Here is a tiny trained network, its code and every weight. The questions are about switching its units off for an input and a class, where a switched-off unit gives its printed mean instead of its output.

import numpy as np


def w(rows, s, z=0):
    codes = np.array(rows[::2]) - 128.0
    scale = np.full(codes.shape[1], s)
    scale[-1] = z or s
    return codes * scale


def f(y):
    return y / 2 * (1 + np.tanh(0.7978845608 * (y + 0.044715 * y**3)))


def log_softmax(a):
    a = a - a.max(-1, keepdims=True)
    return a - np.log(np.exp(a).sum(-1, keepdims=True))


def net(x, mask):
    res = np.array(x, float).reshape(1, 5) / 4 @ E
    y = f(res @ A[0][:, :-1].T + A[0][:, -1])
    res = res + np.where(mask, y, B[0][:, -1]) @ B[0][:, :-1]
    return log_softmax(res[-1] @ U[:, :-1].T + U[:, -1])


A, B = {}, {}
E = w([
[117,81,105,137,67,1,160,234,86],'x0',
[135,69,241,8,118,145,93,130,130],'x1',
[128,128,129,129,128,129,130,124,126],'x2',
[128,128,129,128,128,128,129,127,127],'x3',
[249,215,168,148,54,110,93,156,95],'x4',
],0.0078)
A[0] = w([
[131,37,176,101,85,76,124,180,112,34],'N0',
[132,154,153,120,121,134,120,121,121,121],'N1',
[158,195,181,116,85,143,117,114,114,147],'N2',
[132,221,47,169,185,180,125,83,131,234],'N3',
[140,135,140,127,117,134,118,115,128,126],'N4',
[148,152,178,123,120,142,116,112,131,117],'N5',
[91,75,49,125,152,112,145,145,138,228],'N6',
[154,154,178,122,123,142,115,113,130,124],'N7',
[124,125,50,180,87,54,168,155,108,131],'N8',
[131,75,160,112,106,104,123,160,114,70],'N9',
[98,107,168,104,174,157,127,117,135,166],'N10',
[100,51,132,120,176,155,135,95,142,254],'N11',
[133,127,202,110,150,165,98,106,140,139],'N12',
[166,250,136,135,69,101,105,175,112,155],'N13',
],0.015,0.0037)
B[0] = w([
[91,169,114,172,119,111,195,111,237,223],'N0',
[137,139,146,143,123,116,97,134,116,137],'N1',
[148,165,182,177,125,92,41,168,110,181],'N2',
[88,157,128,161,105,90,207,129,251,240],'N3',
[127,136,142,132,124,124,103,142,126,133],'N4',
[139,141,173,151,134,117,70,147,101,153],'N5',
[92,108,137,150,160,89,219,163,14,212],'N6',
[135,143,171,152,120,118,65,154,98,155],'N7',
[164,53,61,92,161,163,96,120,36,248],'N8',
[118,150,119,153,125,123,160,122,192,177],'N9',
[140,99,110,50,124,159,124,102,130,186],'N10',
[123,95,103,24,122,175,180,83,135,218],'N11',
[148,133,167,77,124,150,62,131,74,184],'N12',
[196,113,67,128,112,182,26,78,209,233],'N13',
],0.018,0.014)
U = w([
[30,148,139,118,123,89,222,118,163,254],'0',
[172,74,97,62,130,212,88,79,91,128],'1',
[132,175,118,219,90,90,121,127,207,69],'2',
[147,153,196,137,126,114,76,191,43,68],'3',
[118,94,114,146,175,95,145,186,1,112],'4',
],0.0075,0.0016)

Each question gives the input, the list of numbers given to net, and the class t.
The units are the neurons (one row each of A and B). Each row of codes is followed by its name. A weight is (code - 128) times the scale printed after its matrix; where a second scale follows, it is the last column's (A, B and U).
mask holds one flag per neuron, in row order. A switched-off neuron (its flag False) gives its mean, the last column of its row in B, instead of its output. The means were averaged over made-up inputs and are rounded, as every weight is.
A unit's drop is (log p(t) with every unit on - log p(t) with that unit switched off) / (log p(t) with every unit on - log p(t) with every unit switched off).
The circuit of an input: a set's keep is (log p(t) with only the set's units on - log p(t) with every unit switched off) / (log p(t) with every unit on - log p(t) with every unit switched off). Starting from the 12 units with the biggest drops (on a tie, the unit counted first), units are removed one at a time, each time the one whose removal leaves the highest keep (on an exact tie, the one counted first), for as long as the keep stays at least 0.8.
circuit, biggest first: the units of the circuit, biggest drop first
most important unit: the unit with the biggest drop
k most important neurons: the k neurons with the biggest drops, biggest first
drop of u: that unit's drop, to one decimal
input [2,8,0,-4,7], class 2: circuit, biggest first : N0
input [7,0,6,0,-6], class 4: 3 most important neurons : N8, N3, N6
input [1,-1,6,-6,-6], class 4: 2 most important neurons : N6, N0
input [3,-3,6,-7,0], class 4: 3 most important neurons : N11, N13, N10
input [1,5,6,4,-7], class 0: 4 most important neurons : N8, N13, N0, N6
input [1,2,-1,3,-7], class 0: 2 most important neurons : N8, N13
input [8,-7,7,-4,1], class 1: 3 most important neurons : N13, N8, N2
input [4,-5,-7,5,0], class 4: 2 most important neurons : N6, N11
input [5,1,1,-8,4], class 2: 2 most important neurons : N0, N11
input [2,-8,-1,-8,1], class 1: 2 most important neurons : N8, N13
input [6,7,-2,-4,0], class 0: 2 most important neurons : N13, N2
input [0,2,-3,-6,7], class 3: 3 most important neurons : N3, N2, N0
input [0,8,-5,-8,6], class 3: 2 most important neurons : N3, N12
input [-2,-8,-7,0,-5], class 0: most important unit : N3
input [-7,-2,1,4,-2], class 0: drop of N3 : 1.1
input [-2,-6,0,8,6], class 2: drop of N3 : 1.2
input [-2,8,-6,-3,3], class 3: drop of N9 : 0.0
input [3,-5,-8,0,-7], class 4: drop of N6 : 0.2
